Below are the code and all the weights of a small trained network. Each question names an input and a class and asks about switching units off, where a switched-off unit gives its printed mean instead of its output.

import numpy as np


def w(rows, s, z=0):
    codes = np.array(rows[::2]) - 128.0
    scale = np.full(codes.shape[1], s)
    scale[-1] = z or s
    return codes * scale


def f(y):
    return np.maximum(y, 0)


def log_softmax(a):
    a = a - a.max(-1, keepdims=True)
    return a - np.log(np.exp(a).sum(-1, keepdims=True))


def net(x, mask):
    res = np.array(x, float).reshape(1, 6) / 4 @ E
    y = f(res @ A[0][:, :-1].T + A[0][:, -1])
    res = res + np.where(mask, y, B[0][:, -1]) @ B[0][:, :-1]
    return log_softmax(res[-1] @ U[:, :-1].T + U[:, -1])


A, B = {}, {}
E = w([
[173,249,133],'x0',
[234,92,96],'x1',
[128,128,128],'x2',
[95,147,13],'x3',
[128,128,127],'x4',
[128,129,128],'x5',
],0.014)
A[0] = w([
[140,79,116,142],'n0',
[106,61,119,97],'n1',
[81,19,121,102],'n2',
[89,46,117,118],'n3',
[233,101,98,61],'n4',
[164,221,145,63],'n5',
[197,229,134,84],'n6',
[165,211,132,109],'n7',
[164,114,198,96],'n8',
[136,162,116,8],'n9',
[108,55,122,31],'n10',
[133,126,124,3],'n11',
[97,40,131,138],'n12',
[18,165,188,4],'n13',
[118,131,77,117],'n14',
[129,134,36,92],'n15',
[124,83,144,71],'n16',
[121,121,63,112],'n17',
[251,91,90,77],'n18',
[155,118,208,79],'n19',
[116,82,118,109],'n20',
[175,100,226,80],'n21',
[82,154,153,25],'n22',
[42,156,145,55],'n23',
[122,188,148,115],'n24',
[113,139,21,115],'n25',
[108,79,159,106],'n26',
[241,90,92,18],'n27',
[150,115,201,106],'n28',
[95,134,42,108],'n29',
[191,76,117,54],'n30',
[102,157,48,70],'n31',
[116,126,81,79],'n32',
[145,121,238,89],'n33',
[127,188,123,142],'n34',
[125,132,88,98],'n35',
[112,79,127,102],'n36',
],0.015,0.0043)
B[0] = w([
[102,188,133,182],'n0',
[140,229,125,199],'n1',
[137,254,106,250],'n2',
[112,219,131,224],'n3',
[40,102,195,225],'n4',
[136,246,72,218],'n5',
[99,240,118,242],'n6',
[135,233,138,215],'n7',
[188,62,71,199],'n8',
[139,150,117,147],'n9',
[126,187,126,194],'n10',
[127,107,104,128],'n11',
[130,219,118,228],'n12',
[35,14,211,230],'n13',
[182,52,65,177],'n14',
[177,60,73,211],'n15',
[140,157,122,168],'n16',
[172,91,118,190],'n17',
[23,90,220,248],'n18',
[196,46,54,202],'n19',
[134,174,129,176],'n20',
[182,71,70,227],'n21',
[100,109,170,167],'n22',
[44,27,214,205],'n23',
[104,181,126,187],'n24',
[192,77,142,231],'n25',
[153,173,149,185],'n26',
[22,70,186,231],'n27',
[194,74,82,198],'n28',
[189,71,117,215],'n29',
[97,107,147,196],'n30',
[187,62,83,204],'n31',
[174,98,118,168],'n32',
[200,65,56,228],'n33',
[128,178,163,188],'n34',
[159,101,112,162],'n35',
[120,204,107,179],'n36',
],0.0085,0.014)
U = w([
[134,249,165,255],'0',
[226,60,136,45],'1',
[2,78,243,59],'2',
],0.011,0.0046)

Each question gives the input, the list of numbers given to net, and the class t.
The units are the neurons (one row each of A and B). Each row of codes is followed by its name. A weight is (code - 128) times the scale printed after its matrix; where a second scale follows, it is the last column's (A, B and U).
mask holds one flag per neuron, in row order. A switched-off neuron (its flag False) gives its mean, the last column of its row in B, instead of its output. The means were averaged over made-up inputs and are rounded, as every weight is.
A unit's drop is (log p(t) with every unit on - log p(t) with that unit switched off) / (log p(t) with every unit on - log p(t) with every unit switched off).
The circuit of an input: a set's keep is (log p(t) with only the set's units on - log p(t) with every unit switched off) / (log p(t) with every unit on - log p(t) with every unit switched off). Starting from the 12 units with the biggest drops (on a tie, the unit counted first), units are removed one at a time, each time the one whose removal leaves the highest keep (on an exact tie, the one counted first), for as long as the keep stays at least 0.8.
units of the circuit, in order: the units of the circuit, biggest drop first
k most important neurons: the k neurons with the biggest drops, biggest first
drop when u is switched off: that unit's drop, to one decimal
input [-3,6,5,5,-4,5], class 2: 2 most important neurons -> [n18 n27]
input [-4,5,-7,-2,3,-6], class 2: units of the circuit, in order -> [n18]
input [-5,-3,4,5,-2,5], class 0: 2 most important neurons -> [n2 n3]
input [-6,-1,8,6,4,8], class 0: 4 most important neurons -> [n2 n3 n12 n1]
input [4,-5,-1,-3,7,-3], class 2: 3 most important neurons -> [n13 n2 n23]
input [-8,-2,3,-8,4,4], class 0: 2 most important neurons -> [n2 n12]
input [-6,0,7,-7,0,7], class 1: 3 most important neurons -> [n33 n21 n19]
input [6,8,8,3,0,2], class 2: 3 most important neurons -> [n18 n27 n4]
input [-6,6,-2,0,-8,2], class 0: 2 most important neurons -> [n2 n13]
input [-7,8,3,-4,6,2], class 2: 4 most important neurons -> [n18 n27 n4 n30]
input [-6,2,-4,6,0,4], class 0: drop when n10 is switched off -> 0.2
input [-7,5,-1,-3,7,0], class 0: drop when n0 is switched off -> 0.0
input [2,1,5,-3,-3,6], class 1: drop when n2 is switched off -> 0.3
input [1,-5,-4,-4,5,1], class 2: drop when n31 is switched off -> 0.2
